Below is a small trained network, with its code and all its weights. Each question gives an input and a class and asks what happens when units are switched off, that is, made to give their printed mean instead of their output.

import numpy as np


def w(rows, s, z=0):
    codes = np.array(rows[::2]) - 128.0
    scale = np.full(codes.shape[1], s)
    scale[-1] = z or s
    return codes * scale


def norm(h):
    return h / np.sqrt((h * h).mean(-1, keepdims=True) + 1e-5)


def f(y):
    return np.maximum(y, 0)


def log_softmax(a):
    a = a - a.max(-1, keepdims=True)
    return a - np.log(np.exp(a).sum(-1, keepdims=True))


def net(x, mask):
    res = np.array(x, float).reshape(1, 5) / 4 @ E
    u = 0
    for l in range(2):
        y = f(norm(res) @ A[l][:, :-1].T + A[l][:, -1])
        res = res + np.where(mask[u : u + 9], y, B[l][:, -1]) @ B[l][:, :-1]
        u += 9
    return log_softmax(norm(res)[-1] @ U[:, :-1].T + U[:, -1])


A, B = {}, {}
E = w([
[251,201,139,36,129,244],'x0',
[106,45,34,160,159,21],'x1',
[174,36,147,130,103,166],'x2',
[117,149,156,172,186,77],'x3',
[73,116,67,112,160,124],'x4',
],0.0028)
A[0] = w([
[96,114,110,160,122,106,71],'0.n0',
[32,204,75,123,136,139,129],'0.n1',
[97,103,184,227,117,125,67],'0.n2',
[62,123,125,254,57,39,74],'0.n3',
[167,68,75,112,62,114,6],'0.n4',
[154,171,254,86,111,197,70],'0.n5',
[135,190,160,126,192,174,113],'0.n6',
[89,119,65,113,99,225,132],'0.n7',
[38,108,147,195,130,107,194],'0.n8',
],0.0042,0.0021)
B[0] = w([
[119,127,160,134,125,125,162],'0.n0',
[97,121,103,36,208,173,195],'0.n1',
[94,105,154,108,163,51,184],'0.n2',
[129,18,188,192,149,1,252],'0.n3',
[171,84,57,135,133,158,156],'0.n4',
[93,171,152,197,25,79,249],'0.n5',
[159,190,94,134,87,123,190],'0.n6',
[153,127,170,223,172,169,193],'0.n7',
[143,115,230,104,197,88,247],'0.n8',
],0.0039,0.0032)
A[1] = w([
[129,180,169,124,3,179,51],'1.n0',
[96,136,106,95,137,69,168],'1.n1',
[189,41,78,112,59,155,129],'1.n2',
[69,109,120,129,116,62,1],'1.n3',
[167,133,115,163,140,38,173],'1.n4',
[53,81,78,104,146,97,123],'1.n5',
[170,159,85,81,124,182,52],'1.n6',
[147,175,124,103,188,83,129],'1.n7',
[62,99,123,149,94,40,49],'1.n8',
],0.0056,0.0017)
B[1] = w([
[253,212,193,172,47,113,255],'1.n0',
[163,135,156,77,169,95,191],'1.n1',
[36,149,50,135,77,161,202],'1.n2',
[201,85,206,220,109,87,190],'1.n3',
[112,79,160,151,161,207,228],'1.n4',
[161,143,180,166,59,136,204],'1.n5',
[83,80,188,174,131,72,188],'1.n6',
[129,172,110,113,130,180,180],'1.n7',
[98,72,214,174,143,83,230],'1.n8',
],0.0047,0.0038)
U = w([
[94,47,2,135,60,199,159],'0',
[162,148,108,116,204,189,75],'1',
[235,238,168,149,7,169,197],'2',
[108,123,107,88,124,109,29],'3',
[102,33,231,183,171,30,209],'4',
[104,218,63,18,210,97,112],'5',
[121,105,89,94,116,149,1],'6',
],0.0087,0.0048)

Each question gives the input, the list of numbers given to net, and the class t.
The units are the neurons (one row each of A and B). Each row of codes is followed by its name. A weight is (code - 128) times the scale printed after its matrix; where a second scale follows, it is the last column's (A, B and U).
mask holds one flag per neuron, layer by layer. A switched-off neuron (its flag False) gives its mean, the last column of its row in B, instead of its output. The means were averaged over made-up inputs and are rounded, as every weight is.
A unit's drop is (log p(t) with every unit on - log p(t) with that unit switched off) / (log p(t) with every unit on - log p(t) with every unit switched off).
The circuit of an input: a set's keep is (log p(t) with only the set's units on - log p(t) with every unit switched off) / (log p(t) with every unit on - log p(t) with every unit switched off). Starting from the 12 units with the biggest drops (on a tie, the unit counted first), units are removed one at a time, each time the one whose removal leaves the highest keep (on an exact tie, the one counted first), for as long as the keep stays at least 0.8.
units of the circuit, in order: the units of the circuit, biggest drop first
k most important neurons: the k neurons with the biggest drops, biggest first
k most important neurons of layer l: the k neurons of layer l with the biggest drops, biggest first
drop of u: that unit's drop, to one decimal
input [6,6,1,8,-2], class 1: most important neuron of layer 0 => 0.n3
input [7,2,-7,5,-1], class 5: units of the circuit, in order => 1.n0; 1.n3
input [-4,-8,7,-3,5], class 2: 2 most important neurons => 0.n3; 1.n0
input [1,0,-5,-2,-1], class 5: 2 most important neurons => 0.n1; 1.n0
input [3,-3,-8,-5,8], class 5: 2 most important neurons => 0.n1; 1.n0
input [6,2,5,7,6], class 1: 3 most important neurons of layer 1 => 1.n0; 1.n8; 1.n6
input [-3,-5,-7,1,7], class 5: 2 most important neurons of layer 0 => 0.n1; 0.n5
input [3,8,0,1,-3], class 0: drop of 0.n5 => 0.3
input [3,7,-5,-6,-6], class 0: drop of 0.n6 => 0.0
input [-2,-2,-5,-8,8], class 1: drop of 1.n2 => 0.1
input [0,4,0,-5,1], class 0: drop of 0.n4 => 0.2
